Below is a small trained network, with its code and all its weights. Each question gives an input and a target symbol and asks what happens when units are switched off, that is, made to give their printed mean instead of their output.

import numpy as np


def w(rows, s, z=0):
    codes = np.array(rows[::2]) - 128.0
    scale = np.full(codes.shape[1], s)
    scale[-1] = z or s
    return codes * scale


def f(y):
    return y / 2 * (1 + np.tanh(0.7978845608 * (y + 0.044715 * y**3)))


def softmax(a):
    e = np.exp(a - a.max(-1, keepdims=True))
    return e / e.sum(-1, keepdims=True)


def log_softmax(a):
    a = a - a.max(-1, keepdims=True)
    return a - np.log(np.exp(a).sum(-1, keepdims=True))


def net(x, mask):
    ids = ['βδεζηθμξπσφω'.index(c) for c in x.split()]
    T = len(ids)
    res = E[ids] + P[:T]
    r = res
    for j in range(2):
        rows = slice(2 * j, 2 * j + 2)
        q, k, v = (r @ M[0][rows].T for M in (Q, K, V))
        z = softmax(np.where(np.tri(T) > 0, q @ k.T / 2**0.5, -1e9)) @ v
        o = O[0][rows]
        res = res + np.where(mask[j], z, o[:, -1]) @ o[:, :-1]
    y = f(res @ A[0][:, :-1].T + A[0][:, -1])
    res = res + np.where(mask[2:26], y, B[0][:, -1]) @ B[0][:, :-1]
    return log_softmax(res[-1] @ U[:, :-1].T + U[:, -1])


Q, K, V, O, A, B = {}, {}, {}, {}, {}, {}
E = w([
[44,119,84,144,47,147,138,146,41,89,80,209],'β',
[151,47,132,126,140,136,196,82,198,164,78,222],'δ',
[23,141,136,92,112,108,72,137,89,214,163,45],'ε',
[110,197,86,152,46,105,58,103,58,181,68,126],'ζ',
[114,138,87,74,74,157,163,94,158,129,192,105],'η',
[121,116,115,161,197,126,54,209,109,182,173,167],'θ',
[94,169,108,43,134,79,18,118,112,83,148,172],'μ',
[126,48,9,136,90,58,79,217,233,117,67,32],'ξ',
[65,161,188,76,184,159,208,155,109,185,25,156],'π',
[225,173,213,91,72,103,108,180,52,159,143,116],'σ',
[146,87,213,84,69,124,76,96,155,87,103,96],'φ',
[181,190,113,81,127,229,130,130,118,86,134,92],'ω',
],0.016)
P = w([
[48,180,183,141,1,196,137,213,236,136,77,221],'0',
[59,71,125,136,80,252,98,140,152,138,22,176],'1',
[94,73,140,129,67,194,102,136,117,141,57,158],'2',
[119,73,149,118,84,165,103,141,87,142,88,138],'3',
[137,72,144,106,103,151,100,122,62,145,100,125],'4',
[156,66,144,102,124,142,100,122,45,159,110,104],'5',
[175,63,146,96,154,127,93,120,27,158,121,71],'6',
[166,56,141,94,163,138,99,107,16,139,122,95],'7',
],0.0072)
Q[0] = w([
[92,87,138,112,82,132,78,148,71,117,98,127],'h1',
[145,109,110,185,135,89,177,147,170,112,126,118],'h1',
[198,187,198,154,202,112,218,43,149,107,200,155],'h2',
[137,106,95,248,154,111,161,127,118,126,96,160],'h2',
],0.011)
K[0] = w([
[210,75,48,105,181,73,116,128,97,148,97,45],'h1',
[114,125,238,82,158,152,159,89,135,196,210,182],'h1',
[97,149,73,180,2,147,103,192,139,122,51,157],'h2',
[163,116,115,105,113,116,113,180,217,147,104,81],'h2',
],0.0097)
V[0] = w([
[84,188,196,68,126,239,114,119,39,115,119,207],'h1',
[155,76,136,2,149,114,214,135,195,113,138,113],'h1',
[223,127,229,186,95,159,134,102,76,67,87,180],'h2',
[44,131,197,84,170,38,57,100,120,91,70,152],'h2',
],0.0062)
O[0] = w([
[110,218,134,76,151,143,245,151,149,96,144,118,223],'h1',
[180,125,75,27,94,69,120,227,85,137,107,55,2],'h1',
[254,82,173,170,120,95,187,131,126,102,50,120,187],'h2',
[74,178,236,115,184,69,47,116,143,10,113,221,208],'h2',
],0.0082,0.0049)
A[0] = w([
[67,62,142,132,92,149,145,189,192,101,123,120,70],'n1',
[95,122,61,148,145,191,204,133,180,116,91,146,110],'n2',
[181,33,110,144,133,77,95,135,155,73,161,129,187],'n3',
[101,214,151,71,153,160,127,149,118,87,189,156,79],'n4',
[174,102,8,146,150,165,65,93,118,156,111,143,197],'n5',
[136,131,94,66,116,98,146,196,103,105,133,95,112],'n6',
[98,91,114,179,133,112,63,139,187,81,132,145,9],'n7',
[100,166,116,129,62,184,134,59,98,153,130,155,150],'n8',
[127,104,104,141,190,112,177,117,165,115,124,108,67],'n9',
[120,163,139,103,80,190,144,127,189,108,136,60,151],'n10',
[98,147,218,162,86,153,87,151,79,190,134,130,136],'n11',
[139,144,114,96,143,154,140,84,254,87,106,88,215],'n12',
[95,103,50,219,164,112,82,208,147,186,204,105,59],'n13',
[170,188,106,147,231,205,176,167,117,152,151,147,222],'n14',
[64,147,114,67,118,130,143,67,164,171,167,198,253],'n15',
[151,92,184,140,154,52,77,164,138,104,87,118,153],'n16',
[63,183,81,145,171,108,95,163,113,176,194,139,38],'n17',
[70,187,123,92,176,116,70,125,138,116,88,140,72],'n18',
[88,137,112,122,165,133,135,201,124,47,130,161,219],'n19',
[144,140,117,85,116,164,189,168,138,74,126,160,89],'n20',
[135,157,178,130,124,93,170,52,108,63,168,58,135],'n21',
[220,167,178,71,148,183,98,118,94,105,140,139,223],'n22',
[135,160,129,121,158,177,132,139,241,112,146,127,86],'n23',
[150,101,87,168,81,168,138,170,133,128,39,83,104],'n24',
],0.0085,0.0029)
B[0] = w([
[66,123,76,135,99,161,104,176,28,150,45,115,175],'n1',
[161,191,141,177,125,99,139,130,71,136,177,159,214],'n2',
[111,187,140,169,99,118,179,38,104,162,161,111,197],'n3',
[192,106,105,152,99,86,178,85,123,41,104,35,245],'n4',
[144,135,157,81,141,105,203,133,169,88,192,119,193],'n5',
[112,86,176,81,124,130,81,58,162,135,120,195,143],'n6',
[63,194,87,151,208,54,129,104,149,132,110,59,174],'n7',
[126,137,93,78,161,147,142,68,176,107,156,140,250],'n8',
[176,88,59,145,160,116,166,151,123,86,131,86,123],'n9',
[105,103,161,92,144,163,110,104,204,148,104,127,178],'n10',
[127,87,94,129,228,144,157,192,199,121,126,170,255],'n11',
[215,110,124,154,174,125,127,83,109,205,125,255,179],'n12',
[146,189,87,140,79,241,124,93,143,80,183,156,176],'n13',
[87,144,114,94,124,104,29,130,58,206,138,72,194],'n14',
[157,105,37,106,73,63,182,175,86,154,93,139,254],'n15',
[72,148,109,140,93,88,103,129,144,143,60,152,226],'n16',
[135,51,89,196,116,151,142,124,94,109,88,137,181],'n17',
[144,134,184,109,171,130,145,153,88,93,168,165,210],'n18',
[135,157,149,130,123,178,60,172,100,130,144,151,230],'n19',
[100,128,156,155,110,114,96,114,87,126,99,51,218],'n20',
[5,185,53,83,29,153,138,140,100,159,88,185,179],'n21',
[139,94,138,159,126,195,180,184,157,93,170,111,227],'n22',
[186,73,86,71,191,60,63,89,154,144,152,140,160],'n23',
[175,118,197,111,111,126,173,102,148,67,144,102,200],'n24',
],0.007,0.0086)
U = w([
[253,34,127,198,114,77,149,158,92,181,115,176,55],'β',
[153,128,169,53,117,202,93,41,110,103,240,80,142],'δ',
[115,130,92,193,130,52,81,88,139,145,62,22,4],'ε',
[108,128,83,144,166,166,23,188,116,193,166,158,214],'ζ',
[137,114,82,32,57,51,125,104,122,187,162,126,144],'η',
[151,188,133,56,171,79,85,146,165,52,157,107,14],'θ',
[60,216,183,71,225,56,106,159,79,214,128,123,61],'μ',
[186,111,192,179,134,180,219,184,176,75,189,68,222],'ξ',
[139,203,110,215,211,134,174,68,214,130,179,154,181],'π',
[79,55,69,68,181,165,137,171,142,94,98,73,7],'σ',
[80,206,114,188,77,159,152,102,78,116,119,95,163],'φ',
[92,55,181,62,155,156,59,118,147,124,37,150,251],'ω',
],0.0063,0.0026)

Each question gives the input, a string of symbols that net reads in full, and the target symbol t.
The units are the heads (2 rows each of Q, K, V and O) and the neurons (one row each of A and B). Each row of codes is followed by its name. A weight is (code - 128) times the scale printed after its matrix; where a second scale follows, it is the last column's (O, A, B and U).
mask holds one flag per unit, heads first, then neurons. A switched-off unit (its flag False) gives its mean, the last column of its rows in O or B, instead of its output. The means were averaged over made-up inputs and are rounded, as every weight is.
A unit's drop is (log p(t) with every unit on - log p(t) with that unit switched off) / (log p(t) with every unit on - log p(t) with every unit switched off).
The circuit of an input: a set's keep is (log p(t) with only the set's units on - log p(t) with every unit switched off) / (log p(t) with every unit on - log p(t) with every unit switched off). Starting from the 12 units with the biggest drops (on a tie, the unit counted first), units are removed one at a time, each time the one whose removal leaves the highest keep (on an exact tie, the one counted first), for as long as the keep stays at least 0.8.
circuit, biggest first: the units of the circuit, biggest drop first
top k neurons: the k neurons with the biggest drops, biggest first
heads that matter: for each layer, one digit per head in row order, 1 if its drop is at least 0.15 and else 0, layers parted by /
input φ ξ σ ω ζ, target ξ: top 3 neurons -> (n5, n24, n11)
input φ ε η β β ε ε ξ, target ζ: circuit, biggest first -> (h2, n4, n19)
input β π β ξ ζ μ θ, target π: heads that matter -> 10
input ξ β ω θ π δ φ β, target ε: circuit, biggest first -> (h1, n7, n3)
input ζ φ φ ζ θ ξ, target π: circuit, biggest first -> (n12, n15, n3)
input φ φ θ ω ξ, target ξ: heads that matter -> 01
input φ β π ω β ε ξ π, target ω: circuit, biggest first -> (h1, n15)
input β ζ φ ξ, target ε: circuit, biggest first -> (h2, n7, n16)
input φ θ φ ξ δ, target η: circuit, biggest first -> (h2, n15)
input ζ σ β ζ β φ ξ, target ε: circuit, biggest first -> (h2, n16, n7)
input ε σ σ ξ, target β: circuit, biggest first -> (h2, n12)
input σ φ δ σ ω, target δ: top 3 neurons -> (n14, n11, n6)
input θ δ β β ε σ ξ, target β: circuit, biggest first -> (n12)
input ε φ η ε η ξ ζ, target δ: circuit, biggest first -> (h2, h1, n5, n13)
input ξ ε ζ, target ζ: circuit, biggest first -> (h2, h1)
input ξ ε φ ω, target ξ: top 4 neurons -> (n5, n22, n14, n24)
input η β β φ ω, target δ: top 2 neurons -> (n14, n23)
input β ε π σ ξ φ β, target ε: top neuron -> (n7)
input ξ β β ω β ε ε ω, target ξ: top 2 neurons -> (n22, n5)
input φ θ θ, target ζ: top neuron -> (n14)
input ζ ε π ζ σ φ β η, target η: top 2 neurons -> (n21, n15)
input σ ω β π π φ, target ω: heads that matter -> 00
input φ ω θ, target ζ: heads that matter -> 00
input η θ π β ξ, target ω: heads that matter -> 11
input β β μ φ β β ε ζ, target π: top 2 neurons -> (n8, n11)
input β ζ β π, target μ: heads that matter -> 10
input η ζ ζ σ δ, target β: heads that matter -> 00
input ξ φ φ φ β ζ ε, target ζ: top 2 neurons -> (n13, n4)
input σ ξ β φ β δ σ ζ, target β: heads that matter -> 11
input φ ζ φ φ ε, target σ: top neuron -> (n15)
